Here is a tiny trained network, its code and every weight. The questions are about switching its units off for an input and a target symbol, where a switched-off unit gives its printed mean instead of its output.

import numpy as np


def w(rows, s, z=0):
    codes = np.array(rows[::2]) - 128.0
    scale = np.full(codes.shape[1], s)
    scale[-1] = z or s
    return codes * scale


def f(y):
    return y / 2 * (1 + np.tanh(0.7978845608 * (y + 0.044715 * y**3)))


def softmax(a):
    e = np.exp(a - a.max(-1, keepdims=True))
    return e / e.sum(-1, keepdims=True)


def log_softmax(a):
    a = a - a.max(-1, keepdims=True)
    return a - np.log(np.exp(a).sum(-1, keepdims=True))


def net(x, mask):
    ids = ['ΓΣΨζλμτ'.index(c) for c in x.split()]
    T = len(ids)
    res = E[ids] + P[:T]
    q, k, v = (res @ M[0].T for M in (Q, K, V))
    z = softmax(np.where(np.tri(T) > 0, q @ k.T / 3**0.5, -1e9)) @ v
    res = res + np.where(mask[0], z, O[0][:, -1]) @ O[0][:, :-1]
    y = f(res @ A[0][:, :-1].T + A[0][:, -1])
    res = res + np.where(mask[1:13], y, B[0][:, -1]) @ B[0][:, :-1]
    return log_softmax(res[-1] @ U[:, :-1].T + U[:, -1])


Q, K, V, O, A, B = {}, {}, {}, {}, {}, {}
E = w([
[99,131,76,85,105,123],'Γ',
[126,145,166,129,148,39],'Σ',
[173,71,153,111,54,71],'Ψ',
[26,98,95,57,177,94],'ζ',
[201,102,24,129,114,241],'λ',
[127,114,153,138,86,155],'μ',
[176,141,4,105,192,48],'τ',
],0.015)
P = w([
[16,101,58,253,62,125],'0',
[119,64,131,100,70,127],'1',
[154,78,129,62,71,117],'2',
[166,82,117,92,69,106],'3',
[175,63,106,98,89,99],'4',
[189,64,100,105,98,93],'5',
[177,62,78,148,84,78],'6',
[184,64,93,125,95,102],'7',
[186,74,75,143,89,94],'8',
[209,70,79,134,93,107],'9',
[218,68,81,146,106,89],'10',
[201,64,73,156,108,91],'11',
[215,70,75,160,100,89],'12',
],0.0062)
Q[0] = w([
[99,253,238,158,248,193],'h0',
[139,215,146,182,228,155],'h0',
[165,53,82,116,29,72],'h0',
],0.052)
K[0] = w([
[201,143,150,29,156,123],'h0',
[138,178,222,21,194,160],'h0',
[40,163,9,254,49,30],'h0',
],0.046)
V[0] = w([
[115,77,125,102,186,78],'h0',
[122,79,179,72,84,103],'h0',
[129,142,170,251,180,116],'h0',
],0.018)
O[0] = w([
[174,98,161,62,174,152,4],'h0',
[121,177,108,30,71,133,135],'h0',
[137,249,125,200,154,172,147],'h0',
],0.012,0.0032)
A[0] = w([
[129,147,204,107,165,148,2],'n0',
[137,175,116,71,122,121,121],'n1',
[77,138,197,138,69,140,16],'n2',
[186,191,169,116,151,146,99],'n3',
[54,112,231,134,81,237,88],'n4',
[51,145,199,133,148,119,67],'n5',
[123,109,182,140,183,162,66],'n6',
[149,139,145,68,144,129,154],'n7',
[100,158,225,132,126,62,129],'n8',
[135,137,196,73,167,73,23],'n9',
[100,148,72,90,183,84,60],'n10',
[5,151,150,97,215,105,2],'n11',
],0.015,0.006)
B[0] = w([
[163,91,139,170,90,121,130],'n0',
[82,115,125,148,186,102,249],'n1',
[163,103,128,52,112,92,172],'n2',
[89,69,208,90,156,153,137],'n3',
[130,131,133,249,132,104,178],'n4',
[143,186,146,206,131,168,122],'n5',
[140,155,63,88,152,79,170],'n6',
[90,74,93,216,139,162,254],'n7',
[149,156,126,112,80,163,149],'n8',
[147,199,91,111,105,140,177],'n9',
[183,148,157,92,139,125,198],'n10',
[116,134,238,126,146,205,147],'n11',
],0.017,0.0048)
U = w([
[205,91,146,108,179,85,35],'Γ',
[198,47,94,116,113,252,19],'Σ',
[188,15,179,41,37,114,189],'Ψ',
[35,95,108,75,138,90,139],'ζ',
[138,85,210,107,157,158,66],'λ',
[158,195,144,118,59,146,253],'μ',
[157,43,178,188,117,101,149],'τ',
],0.0044,0.0037)

Each question gives the input, a string of symbols that net reads in full, and the target symbol t.
The units are the heads (3 rows each of Q, K, V and O) and the neurons (one row each of A and B). Each row of codes is followed by its name. A weight is (code - 128) times the scale printed after its matrix; where a second scale follows, it is the last column's (O, A, B and U).
mask holds one flag per unit, heads first, then neurons. A switched-off unit (its flag False) gives its mean, the last column of its rows in O or B, instead of its output. The means were averaged over made-up inputs and are rounded, as every weight is.
A unit's drop is (log p(t) with every unit on - log p(t) with that unit switched off) / (log p(t) with every unit on - log p(t) with every unit switched off).
The circuit of an input: a set's keep is (log p(t) with only the set's units on - log p(t) with every unit switched off) / (log p(t) with every unit on - log p(t) with every unit switched off). Starting from the 12 units with the biggest drops (on a tie, the unit counted first), units are removed one at a time, each time the one whose removal leaves the highest keep (on an exact tie, the one counted first), for as long as the keep stays at least 0.8.
circuit, biggest first: the units of the circuit, biggest drop first
unit that matters most: the unit with the biggest drop
k most important neurons: the k neurons with the biggest drops, biggest first
drop when u is switched off: that unit's drop, to one decimal
input τ Ψ μ μ μ μ λ μ μ λ, target Γ: circuit, biggest first : (h0; n6)
input Σ τ μ Γ λ Ψ Σ, target λ: circuit, biggest first : (h0; n3)
input Ψ Γ μ Ψ Ψ Ψ μ ζ Ψ Γ λ μ Ψ, target ζ: circuit, biggest first : (h0; n1; n10)
input Γ Ψ Ψ ζ Ψ μ μ, target Ψ: circuit, biggest first : (h0; n7)
input ζ Γ Γ ζ Γ μ λ Ψ μ τ Γ τ, target Σ: circuit, biggest first : (h0; n7)
input λ Ψ λ, target τ: circuit, biggest first : (h0)
input ζ μ Ψ μ μ μ Ψ Ψ λ λ Ψ μ, target Σ: circuit, biggest first : (h0; n7; n9)
input Ψ μ Γ Ψ μ μ μ Ψ μ Σ, target ζ: circuit, biggest first : (h0; n1)
input Σ τ μ Ψ μ, target λ: circuit, biggest first : (h0; n3)
input Γ μ μ μ μ λ Γ Ψ μ λ μ Γ, target Ψ: 2 most important neurons : (n1; n7)
input Γ τ μ Σ Ψ λ, target Ψ: 2 most important neurons : (n7; n1)
input Γ μ μ ζ, target Ψ: 3 most important neurons : (n1; n10; n4)
input Ψ Σ μ Ψ Ψ Γ ζ, target λ: 3 most important neurons : (n11; n10; n1)
input Ψ τ μ λ, target ζ: unit that matters most : h0
input τ μ Ψ μ Ψ μ λ Ψ Σ ζ Ψ, target Γ: 2 most important neurons : (n6; n7)
input τ μ Ψ, target Γ: drop when h0 is switched off : 1.4
input Ψ λ λ μ Γ μ Ψ μ Γ, target ζ: drop when n1 is switched off : 0.9
input Ψ μ μ Γ, target ζ: drop when n1 is switched off : 0.8
